Below is a small trained network, with its code and all its weights. Each question gives an input and a class and asks what happens when units are switched off, that is, made to give their printed mean instead of their output.

import numpy as np


def w(rows, s, z=0):
    codes = np.array(rows[::2]) - 128.0
    scale = np.full(codes.shape[1], s)
    scale[-1] = z or s
    return codes * scale


def norm(h):
    return h / np.sqrt((h * h).mean(-1, keepdims=True) + 1e-5)


def f(y):
    return np.maximum(y, 0)


def log_softmax(a):
    a = a - a.max(-1, keepdims=True)
    return a - np.log(np.exp(a).sum(-1, keepdims=True))


def net(x, mask):
    res = np.array(x, float).reshape(1, 5) / 4 @ E
    u = 0
    for l in range(2):
        y = f(norm(res) @ A[l][:, :-1].T + A[l][:, -1])
        res = res + np.where(mask[u : u + 11], y, B[l][:, -1]) @ B[l][:, :-1]
        u += 11
    return log_softmax(norm(res)[-1] @ U[:, :-1].T + U[:, -1])


A, B = {}, {}
E = w([
[82,189,156,92,176,155,66,46],'x0',
[123,93,131,183,135,133,5,177],'x1',
[75,144,82,102,173,93,136,191],'x2',
[121,115,139,118,120,121,126,129],'x3',
[130,132,135,123,126,132,126,134],'x4',
],0.011)
A[0] = w([
[66,173,103,77,195,48,124,186,8],'0.n0',
[79,169,139,39,160,156,199,33,45],'0.n1',
[29,168,98,82,214,98,99,183,20],'0.n2',
[47,206,175,61,165,144,106,58,2],'0.n3',
[133,116,117,134,94,148,79,159,55],'0.n4',
[60,151,87,82,190,106,136,179,2],'0.n5',
[86,121,144,136,191,189,2,127,82],'0.n6',
[51,186,108,80,237,100,125,176,28],'0.n7',
[215,121,237,142,93,207,83,3,10],'0.n8',
[123,129,140,142,135,132,126,131,92],'0.n9',
[35,189,147,141,179,161,33,60,52],'0.n10',
],0.0082,0.0063)
B[0] = w([
[89,114,90,169,42,223,167,119,196],'0.n0',
[120,188,198,120,147,44,122,153,253],'0.n1',
[72,96,73,200,59,190,123,95,215],'0.n2',
[237,57,125,30,208,143,90,77,231],'0.n3',
[103,164,166,122,130,110,167,132,148],'0.n4',
[102,133,122,171,100,203,188,121,179],'0.n5',
[143,241,189,121,134,40,122,117,239],'0.n6',
[97,120,109,157,64,186,140,74,218],'0.n7',
[2,86,27,182,38,226,165,119,245],'0.n8',
[132,142,95,133,133,120,127,123,128],'0.n9',
[221,10,105,61,210,148,82,125,255],'0.n10',
],0.0088,0.0065)
A[1] = w([
[149,166,142,132,117,111,124,139,86],'1.n0',
[120,88,121,166,87,148,187,197,86],'1.n1',
[254,81,120,113,140,82,154,207,40],'1.n2',
[128,84,108,156,110,148,176,205,92],'1.n3',
[152,144,168,154,138,68,44,152,85],'1.n4',
[130,125,130,183,139,106,25,155,109],'1.n5',
[160,225,178,75,151,69,220,99,89],'1.n6',
[147,77,122,60,197,121,104,107,74],'1.n7',
[125,134,144,139,146,141,102,157,3],'1.n8',
[100,124,158,98,84,141,149,65,135],'1.n9',
[125,163,137,100,189,108,99,129,103],'1.n10',
],0.01,0.0068)
B[1] = w([
[135,135,121,128,146,121,121,126,132],'1.n0',
[140,127,124,107,184,169,66,69,254],'1.n1',
[186,110,146,21,207,152,50,63,193],'1.n2',
[152,123,114,85,173,178,64,50,234],'1.n3',
[96,203,168,125,100,74,216,185,174],'1.n4',
[84,194,152,146,100,39,255,187,201],'1.n5',
[82,190,182,220,98,30,120,239,215],'1.n6',
[213,92,136,131,160,116,109,178,203],'1.n7',
[187,124,136,103,181,99,73,88,128],'1.n8',
[128,100,88,161,151,118,115,220,238],'1.n9',
[151,83,73,153,82,127,168,110,167],'1.n10',
],0.0084,0.0065)
U = w([
[234,89,143,52,224,145,58,92,4],'0',
[48,92,75,192,35,233,162,122,202],'1',
[117,179,207,162,105,7,165,212,176],'2',
],0.014,0.002)

Each question gives the input, the list of numbers given to net, and the class t.
The units are the neurons (one row each of A and B). Each row of codes is followed by its name. A weight is (code - 128) times the scale printed after its matrix; where a second scale follows, it is the last column's (A, B and U).
mask holds one flag per neuron, layer by layer. A switched-off neuron (its flag False) gives its mean, the last column of its row in B, instead of its output. The means were averaged over made-up inputs and are rounded, as every weight is.
A unit's drop is (log p(t) with every unit on - log p(t) with that unit switched off) / (log p(t) with every unit on - log p(t) with every unit switched off).
The circuit of an input: a set's keep is (log p(t) with only the set's units on - log p(t) with every unit switched off) / (log p(t) with every unit on - log p(t) with every unit switched off). Starting from the 12 units with the biggest drops (on a tie, the unit counted first), units are removed one at a time, each time the one whose removal leaves the highest keep (on an exact tie, the one counted first), for as long as the keep stays at least 0.8.
circuit, biggest first: the units of the circuit, biggest drop first
most important unit: the unit with the biggest drop
top k neurons: the k neurons with the biggest drops, biggest first
k most important neurons of layer l: the k neurons of layer l with the biggest drops, biggest first
drop of u: that unit's drop, to one decimal
input [4,-5,0,0,6], class 2: top neuron : [0.n1]
input [-6,6,-1,-3,7], class 0: 3 most important neurons of layer 1 : [1.n2; 1.n3; 1.n6]
input [-8,-6,-6,-1,-7], class 0: circuit, biggest first : [0.n8; 1.n2]
input [-7,6,7,2,6], class 0: top 2 neurons : [0.n8; 1.n3]
input [1,-6,5,-6,5], class 2: top 4 neurons : [0.n1; 0.n8; 1.n6; 1.n3]
input [4,-5,-5,8,8], class 1: top 2 neurons : [0.n8; 0.n6]
input [-7,4,-7,4,-3], class 0: 4 most important neurons of layer 0 : [0.n2; 0.n7; 0.n0; 0.n8]
input [-8,8,6,5,6], class 0: 3 most important neurons of layer 1 : [1.n2; 1.n3; 1.n6]
input [-8,6,-8,5,0], class 0: 2 most important neurons of layer 0 : [0.n2; 0.n7]
input [5,-8,8,-3,-1], class 1: 3 most important neurons of layer 0 : [0.n7; 0.n0; 0.n2]
input [-8,-7,3,6,7], class 0: top 2 neurons : [0.n6; 1.n2]
input [5,-7,4,2,7], class 2: top 2 neurons : [0.n1; 1.n6]
input [5,-1,-7,6,8], class 1: drop of 0.n8 : 3.8
input [2,-5,-8,5,-7], class 1: most important unit : 0.n8
input [3,-2,-5,5,3], class 1: drop of 0.n8 : 3.9
input [2,3,-8,5,-8], class 1: drop of 0.n8 : 2.8
